Below are the code and all the weights of a small trained network. Each question names an input and a target symbol and asks about switching units off, where a switched-off unit gives its printed mean instead of its output.

import numpy as np


def w(rows, s, z=0):
    codes = np.array(rows[::2]) - 128.0
    scale = np.full(codes.shape[1], s)
    scale[-1] = z or s
    return codes * scale


def norm(h):
    return h / np.sqrt((h * h).mean(-1, keepdims=True) + 1e-5)


def f(y):
    return np.maximum(y, 0)


def softmax(a):
    e = np.exp(a - a.max(-1, keepdims=True))
    return e / e.sum(-1, keepdims=True)


def log_softmax(a):
    a = a - a.max(-1, keepdims=True)
    return a - np.log(np.exp(a).sum(-1, keepdims=True))


def net(x, mask):
    ids = ['ΔΛΞΦΨαβγεζηθπστ'.index(c) for c in x.split()]
    T = len(ids)
    res = E[ids] + P[:T]
    u = 0
    for l in range(2):
        r = norm(res)
        for j in range(3):
            rows = slice(3 * j, 3 * j + 3)
            q, k, v = (r @ M[l][rows].T for M in (Q, K, V))
            z = softmax(np.where(np.tri(T) > 0, q @ k.T / 3**0.5, -1e9)) @ v
            o = O[l][rows]
            res = res + np.where(mask[u + j], z, o[:, -1]) @ o[:, :-1]
        u += 3
        y = f(norm(res) @ A[l][:, :-1].T + A[l][:, -1])
        res = res + np.where(mask[u : u + 4], y, B[l][:, -1]) @ B[l][:, :-1]
        u += 4
    return log_softmax(norm(res)[-1] @ U[:, :-1].T + U[:, -1])


Q, K, V, O, A, B = {}, {}, {}, {}, {}, {}
E = w([
[78,166,46,117,192,114,196,136,142,113],'Δ',
[185,174,149,126,124,64,163,73,188,89],'Λ',
[104,112,138,230,56,77,153,102,117,127],'Ξ',
[20,159,153,128,91,89,146,151,128,107],'Φ',
[96,108,108,208,80,6,170,98,147,177],'Ψ',
[113,121,199,138,156,108,65,132,194,117],'α',
[72,115,103,172,112,99,136,122,52,191],'β',
[148,169,162,103,158,101,136,91,144,185],'γ',
[114,225,94,164,57,124,187,128,94,105],'ε',
[65,103,147,76,92,137,169,57,62,96],'ζ',
[73,159,166,201,60,128,118,29,125,141],'η',
[182,166,140,164,179,138,116,106,91,109],'θ',
[187,102,119,162,123,80,91,102,97,45],'π',
[128,35,136,139,161,151,225,144,162,158],'σ',
[76,171,194,149,187,122,153,94,139,132],'τ',
],0.014)
P = w([
[154,116,121,103,102,189,88,150,151,165],'0',
[121,221,125,145,54,142,157,196,89,69],'1',
[32,87,175,224,194,9,185,34,99,86],'2',
[116,206,148,107,92,127,147,185,92,89],'3',
[58,107,205,192,194,7,188,52,89,95],'4',
[113,206,172,100,97,99,142,188,83,107],'5',
[51,99,169,188,211,12,218,54,95,97],'6',
],0.014)
Q[0] = w([
[168,111,144,166,72,164,143,194,130,167],'0.h1',
[73,126,140,206,251,129,157,77,136,134],'0.h1',
[105,112,137,178,99,124,108,54,148,136],'0.h1',
[172,205,74,210,135,51,107,110,124,187],'0.h2',
[97,93,114,134,161,73,142,2,175,31],'0.h2',
[102,202,206,134,58,168,69,252,170,133],'0.h2',
[80,69,94,200,132,113,119,114,147,176],'0.h3',
[134,85,89,176,152,53,143,21,143,88],'0.h3',
[93,105,109,95,146,91,219,166,160,168],'0.h3',
],0.011)
K[0] = w([
[166,97,208,179,144,134,161,143,104,122],'0.h1',
[156,85,42,126,129,236,63,97,188,163],'0.h1',
[78,134,137,172,104,164,134,56,130,106],'0.h1',
[133,202,79,223,121,57,27,81,72,187],'0.h2',
[62,95,38,113,99,254,74,46,231,99],'0.h2',
[116,165,251,100,100,49,144,115,67,87],'0.h2',
[120,55,72,193,114,206,133,119,168,175],'0.h3',
[181,103,32,115,114,243,38,82,247,108],'0.h3',
[95,128,60,58,158,157,189,215,179,182],'0.h3',
],0.0096)
V[0] = w([
[181,116,115,155,68,204,125,153,114,101],'0.h1',
[154,93,119,67,71,165,100,157,143,176],'0.h1',
[203,111,171,181,157,111,133,209,104,129],'0.h1',
[85,70,155,126,89,180,118,145,241,121],'0.h2',
[83,185,11,145,130,107,88,115,116,137],'0.h2',
[148,126,127,99,142,157,254,141,199,113],'0.h2',
[162,125,85,51,122,161,113,191,188,144],'0.h3',
[100,114,76,115,161,203,108,97,169,196],'0.h3',
[113,25,148,137,112,179,248,212,107,162],'0.h3',
],0.008)
O[0] = w([
[123,69,179,106,191,167,129,60,146,175,254],'0.h1',
[115,146,74,131,224,213,119,95,161,84,228],'0.h1',
[206,67,155,46,144,153,171,171,110,100,107],'0.h1',
[123,127,163,250,87,142,117,122,86,56,207],'0.h2',
[146,149,96,130,38,20,81,69,213,187,92],'0.h2',
[17,29,127,106,91,148,140,173,111,160,151],'0.h2',
[122,51,46,138,71,112,159,141,175,177,162],'0.h3',
[106,128,154,73,68,90,168,193,145,219,118],'0.h3',
[113,64,156,255,211,164,136,216,85,155,193],'0.h3',
],0.0076,0.0036)
A[0] = w([
[118,109,171,202,125,94,140,112,110,102,171],'0.n1',
[128,95,123,89,172,210,79,156,137,102,3],'0.n2',
[160,145,114,112,130,128,77,117,10,137,62],'0.n3',
[93,157,48,123,134,183,142,173,123,150,76],'0.n4',
],0.012,0.0051)
B[0] = w([
[175,84,127,24,134,152,136,152,139,128,255],'0.n1',
[105,179,87,186,75,105,208,120,114,191,142],'0.n2',
[124,74,8,180,133,162,107,88,68,142,156],'0.n3',
[177,102,125,163,176,96,130,159,165,46,146],'0.n4',
],0.011)
Q[1] = w([
[158,28,72,171,162,2,168,28,141,102],'1.h1',
[79,27,104,212,105,152,154,145,140,139],'1.h1',
[23,51,196,80,218,96,234,88,150,138],'1.h1',
[107,96,111,72,211,234,152,35,128,158],'1.h2',
[119,246,74,124,91,214,105,239,121,118],'1.h2',
[92,226,166,88,85,194,116,93,76,159],'1.h2',
[180,232,125,104,46,224,57,213,82,66],'1.h3',
[172,40,194,155,110,129,164,198,74,196],'1.h3',
[119,4,164,142,105,117,104,62,93,74],'1.h3',
],0.01)
K[1] = w([
[186,100,79,149,55,166,67,68,187,167],'1.h1',
[108,67,113,182,121,137,179,126,156,127],'1.h1',
[111,113,167,110,133,209,160,132,200,159],'1.h1',
[99,123,97,85,169,192,131,90,138,154],'1.h2',
[115,160,115,112,204,36,156,141,51,66],'1.h2',
[132,165,138,96,123,120,86,87,59,125],'1.h2',
[149,166,154,106,144,72,136,137,6,81],'1.h3',
[147,70,165,139,117,157,166,159,108,169],'1.h3',
[109,83,129,173,57,149,82,90,123,97],'1.h3',
],0.016)
V[1] = w([
[83,196,68,161,87,136,252,119,107,158],'1.h1',
[151,164,170,117,87,203,120,234,123,95],'1.h1',
[65,152,152,145,245,115,133,117,83,60],'1.h1',
[95,88,96,14,143,103,197,107,96,77],'1.h2',
[192,130,73,134,155,180,95,71,101,70],'1.h2',
[109,109,171,93,59,192,53,78,108,162],'1.h2',
[169,127,161,98,97,82,123,162,64,194],'1.h3',
[63,86,105,108,65,147,49,90,96,86],'1.h3',
[66,155,193,125,169,161,175,76,127,187],'1.h3',
],0.011)
O[1] = w([
[101,202,4,102,76,216,254,237,161,125,196],'1.h1',
[68,167,176,53,119,80,136,139,87,25,198],'1.h1',
[66,135,156,197,180,94,204,57,239,83,32],'1.h1',
[2,40,133,63,108,195,64,72,148,129,134],'1.h2',
[189,184,145,87,157,216,100,151,113,130,253],'1.h2',
[104,189,242,179,104,147,169,62,18,176,131],'1.h2',
[180,86,227,45,122,92,200,212,118,191,28],'1.h3',
[106,92,144,165,53,136,177,38,26,163,114],'1.h3',
[20,189,154,134,174,142,149,156,132,221,82],'1.h3',
],0.0094,0.0047)
A[1] = w([
[147,187,175,64,12,144,104,69,196,69,3],'1.n1',
[230,157,72,126,122,135,99,53,108,145,70],'1.n2',
[147,81,152,63,60,51,114,206,198,224,134],'1.n3',
[165,101,26,144,127,173,125,142,130,234,114],'1.n4',
],0.011,0.0063)
B[1] = w([
[199,161,144,190,244,53,140,221,196,231,206],'1.n1',
[66,48,80,130,143,81,253,137,125,126,246],'1.n2',
[126,116,146,144,28,184,155,71,225,197,238],'1.n3',
[54,152,179,99,197,35,31,124,64,146,254],'1.n4',
],0.011,0.0062)
U = w([
[108,103,107,197,26,111,137,97,187,162,230],'Δ',
[72,108,146,130,70,237,81,82,46,108,116],'Λ',
[155,162,220,153,182,161,2,126,106,81,254],'Ξ',
[174,97,77,209,94,92,150,49,114,46,143],'Φ',
[220,70,172,115,65,144,122,158,96,124,151],'Ψ',
[159,199,66,106,90,172,185,187,84,89,66],'α',
[207,168,136,173,189,78,134,146,185,155,124],'β',
[114,114,57,85,139,130,37,131,185,45,127],'γ',
[88,146,81,131,191,47,82,140,45,161,19],'ε',
[67,197,111,179,152,181,143,41,212,115,182],'ζ',
[160,192,196,191,116,147,206,81,87,192,92],'η',
[99,163,170,41,152,192,107,140,155,199,97],'θ',
[168,117,82,70,231,200,144,60,112,112,13],'π',
[111,60,162,199,162,187,139,206,111,123,178],'σ',
[55,164,172,57,115,56,149,129,131,64,53],'τ',
],0.0091,0.004)

Each question gives the input, a string of symbols that net reads in full, and the target symbol t.
The units are the heads (3 rows each of Q, K, V and O) and the neurons (one row each of A and B). Each row of codes is followed by its name. A weight is (code - 128) times the scale printed after its matrix; where a second scale follows, it is the last column's (O, A, B and U).
mask holds one flag per unit, layer by layer, with each layer's heads first. A switched-off unit (its flag False) gives its mean, the last column of its rows in O or B, instead of its output. The means were averaged over made-up inputs and are rounded, as every weight is.
A unit's drop is (log p(t) with every unit on - log p(t) with that unit switched off) / (log p(t) with every unit on - log p(t) with every unit switched off).
The circuit of an input: a set's keep is (log p(t) with only the set's units on - log p(t) with every unit switched off) / (log p(t) with every unit on - log p(t) with every unit switched off). Starting from the 12 units with the biggest drops (on a tie, the unit counted first), units are removed one at a time, each time the one whose removal leaves the highest keep (on an exact tie, the one counted first), for as long as the keep stays at least 0.8.
circuit, biggest first: the units of the circuit, biggest drop first
most important unit: the unit with the biggest drop
top k neurons: the k neurons with the biggest drops, biggest first
top k neurons in layer l: the k neurons of layer l with the biggest drops, biggest first
which heads matter: for each layer, one digit per head in row order, 1 if its drop is at least 0.15 and else 0, layers parted by /
input γ γ Δ β, target ε: top 2 neurons : [0.n3; 1.n4]
input ε σ η, target ε: most important unit : 0.h2
input Ξ ζ Λ σ Λ π, target Φ: circuit, biggest first : [0.h3; 1.h3]
input π π σ σ Ψ τ ζ, target π: circuit, biggest first : [0.h2; 0.h1]
input γ σ θ β σ, target γ: which heads matter : 111 / 001
input η Φ Δ σ β, target η: which heads matter : 000 / 010
input Λ σ σ σ Λ γ η, target Λ: circuit, biggest first : [0.h3; 1.h2; 1.h1]
input β Δ σ Δ θ, target β: which heads matter : 111 / 010
input Λ Δ β Φ Ξ Ξ, target Ψ: which heads matter : 101 / 001
input Δ ε γ Δ σ Φ Ξ, target Δ: circuit, biggest first : [0.h3; 1.n3]
input σ ε α, target σ: which heads matter : 011 / 000
input Λ Λ γ θ θ γ α, target Λ: circuit, biggest first : [0.h3; 0.h2; 1.h2]
input Ξ ζ Φ α, target Ξ: which heads matter : 101 / 100
input ζ τ Φ, target ζ: top neuron in layer 0 : [0.n4]
input π Λ ε α Δ η β, target π: which heads matter : 111 / 010
input Λ β τ σ Λ γ Φ, target Λ: which heads matter : 011 / 000
input α Φ α Ξ σ Λ Ψ, target α: which heads matter : 111 / 100
input ζ Λ σ, target ζ: which heads matter : 100 / 101
input ε θ γ, target ε: which heads matter : 110 / 101
input Φ Φ Ξ Ψ, target Δ: top neuron in layer 0 : [0.n1]
input σ ε Φ, target σ: which heads matter : 011 / 000
input Δ α α ε σ σ β, target Δ: which heads matter : 001 / 000
input ε η σ ε α Λ Λ, target ε: top 2 neurons in layer 0 : [0.n1; 0.n4]
input Φ Λ α θ, target π: top 2 neurons : [0.n3; 1.n2]
input β ε Ψ τ α, target β: which heads matter : 110 / 010
input π γ τ, target π: top 2 neurons in layer 0 : [0.n2; 0.n1]
input γ τ σ ζ ε Ξ θ, target γ: most important unit : 0.h1
input τ ζ Φ σ γ Λ σ, target τ: circuit, biggest first : [1.h1; 0.h2; 0.h3]
input τ τ ζ β ζ Ξ ζ, target τ: which heads matter : 111 / 100
input ε Λ ε π, target Φ: top 2 neurons : [0.n3; 0.n1]
